[[ 0.20  0.28 -0.11]
 [ 5.55 -1.81  6.00]
 [-0.01 -0.74 -0.55]
 [ 0.60 -2.86 -2.66]
 [ 0.19  0.53 -0.09]]
->
[[-1.81  6.00]
 [-0.74 -0.55]]

[[-1.20 -1.20 -1.01  0.63]
 [ 2.14  1.51  1.36  1.69]
 [-3.57  1.81  1.02  1.75]
 [ 5.48 -0.72  0.24 -0.78]]
->
[[1.51 1.36]
 [1.81 1.02]]

[[ 0.34  0.88  0.24]
 [ 0.26  4.70  0.46]
 [-0.14  0.30  0.14]
 [-1.04  0.54 -0.33]]
->
[[4.70 0.46]
 [0.30 0.14]]

[[ 2.61 -0.52 -0.58]
 [ 5.35 -0.43 -0.74]
 [-0.28 -0.83 -0.62]
 [ 5.02 -0.37 -0.70]
 [-0.21 -1.01 -0.53]]
->
[[-0.43 -0.74]
 [-0.83 -0.62]]

[[-0.89  3.62  1.06 -0.37  1.01]
 [-0.66 -3.30  1.40 -0.29  1.12]
 [-0.38  6.34 -0.71 -0.72  0.22]
 [ 0.30 -4.05  0.19 -0.33 -0.27]]
->
[[-3.30  1.40]
 [ 6.34 -0.71]]

[[ 0.49  6.04  0.99  4.39]
 [ 4.85  2.95 -4.05 -2.85]
 [-1.11  4.47  2.26  4.24]
 [ 2.28 -0.91 -3.10  1.92]]
->
[[ 2.95 -4.05]
 [ 4.47  2.26]]
---
[[-3.54  0.22  0.60]
 [-3.54 -1.12 -2.26]
 [-0.83 -4.04  1.38]
 [-4.45 -0.68  6.58]
 [ 4.61  2.01  0.34]]
->
[[-3.54  0.22]
 [-3.54 -1.12]
 [-0.83 -4.04]]

[[ 4.26  1.32 -2.00 -1.12  3.04]
 [ 4.29  3.08 -3.02 -2.57 -0.38]
 [-5.19 -3.19  3.15 -4.75 -3.16]
 [-0.45 -4.81  0.05  1.64 -1.79]
 [ 2.76 -3.86  5.08  3.38  2.71]]
->
[[ 4.26  1.32]
 [ 4.29  3.08]
 [-5.19 -3.19]]

[[ 2.11 -1.67 -5.75]
 [ 2.71 -0.33 -0.35]
 [-0.13 -0.28 -0.28]
 [-2.58  0.47  0.22]]
->
[[ 2.11 -1.67]
 [ 2.71 -0.33]
 [-0.13 -0.28]]

[[ 0.52 -1.91]
 [-0.98  5.88]
 [ 0.12 -1.92]
 [ 3.03 -3.09]
 [-0.57 -2.81]]
->
[[ 0.52 -1.91]
 [-0.98  5.88]
 [ 0.12 -1.92]]

[[ 3.99 -0.45 -5.77 -0.24 -5.31]
 [ 4.66  1.03 -4.64  1.97  1.98]
 [-4.78  0.51  1.86  0.59 -0.89]]
->
[[ 3.99 -0.45]
 [ 4.66  1.03]
 [-4.78  0.51]]

[[-0.52 -0.52 -0.57 -1.61 -4.71]
 [-0.28 -0.32 -0.11  0.79 -1.88]
 [-0.12  0.02  0.50  3.56  3.09]]
->
[[-0.52 -0.52]
 [-0.28 -0.32]
 [-0.12  0.02]]

[[ 1.69  0.37]
 [ 6.05  3.20]
 [-0.32 -1.05]
 [-1.71 -0.98]]
->
[[ 1.69  0.37]
 [ 6.05  3.20]
 [-0.32 -1.05]]

[[ 4.24  4.20 -1.87 -4.91]
 [-5.77  1.74 -1.83  2.77]
 [-4.30 -3.41  4.89 -0.14]]
->
[[ 4.24  4.20]
 [-5.77  1.74]
 [-4.30 -3.41]]

[[ 0.12  2.24 -5.68 -0.24]
 [ 1.33 -3.72  5.40 -4.50]
 [ 0.76  1.83 -1.71 -2.01]
 [-0.60 -2.64  0.23  1.22]]
->
[[ 0.12  2.24]
 [ 1.33 -3.72]
 [ 0.76  1.83]]
---
[[-2.20  1.31 -5.77]
 [ 0.17 -1.11 -3.60]]
->
[-2.20 -1.11]

[[-0.01 -0.22 -0.33]
 [-5.43 -1.35  1.85]
 [ 0.01 -0.56 -0.52]
 [-5.92 -1.47  4.91]
 [-1.54 -0.45 -2.54]]
->
[-0.01 -1.35 -0.52]

[[ 2.55  1.97]
 [ 0.27  2.92]
 [-0.39  0.95]
 [ 1.03  5.67]
 [ 3.20  0.92]]
->
[2.55 2.92]

[[-2.71  4.83  1.92 -2.60]
 [-1.06  0.77 -2.54 -2.19]
 [ 1.29 -0.36 -0.87 -0.96]
 [ 1.53  0.38  3.26 -1.43]]
->
[-2.71  0.77 -0.87 -1.43]

[[-3.81 -6.47 -0.45]
 [ 0.27  0.13 -0.19]
 [ 0.22  0.14 -0.32]
 [ 0.53  0.18 -0.76]
 [ 2.15  0.43 -3.99]]
->
[-3.81  0.13 -0.32]

[[-1.89  0.47  4.72 -2.90]
 [ 0.19  0.80  1.28 -0.37]
 [-1.82  2.52 -1.17  3.04]]
->
[-1.89  0.80 -1.17]
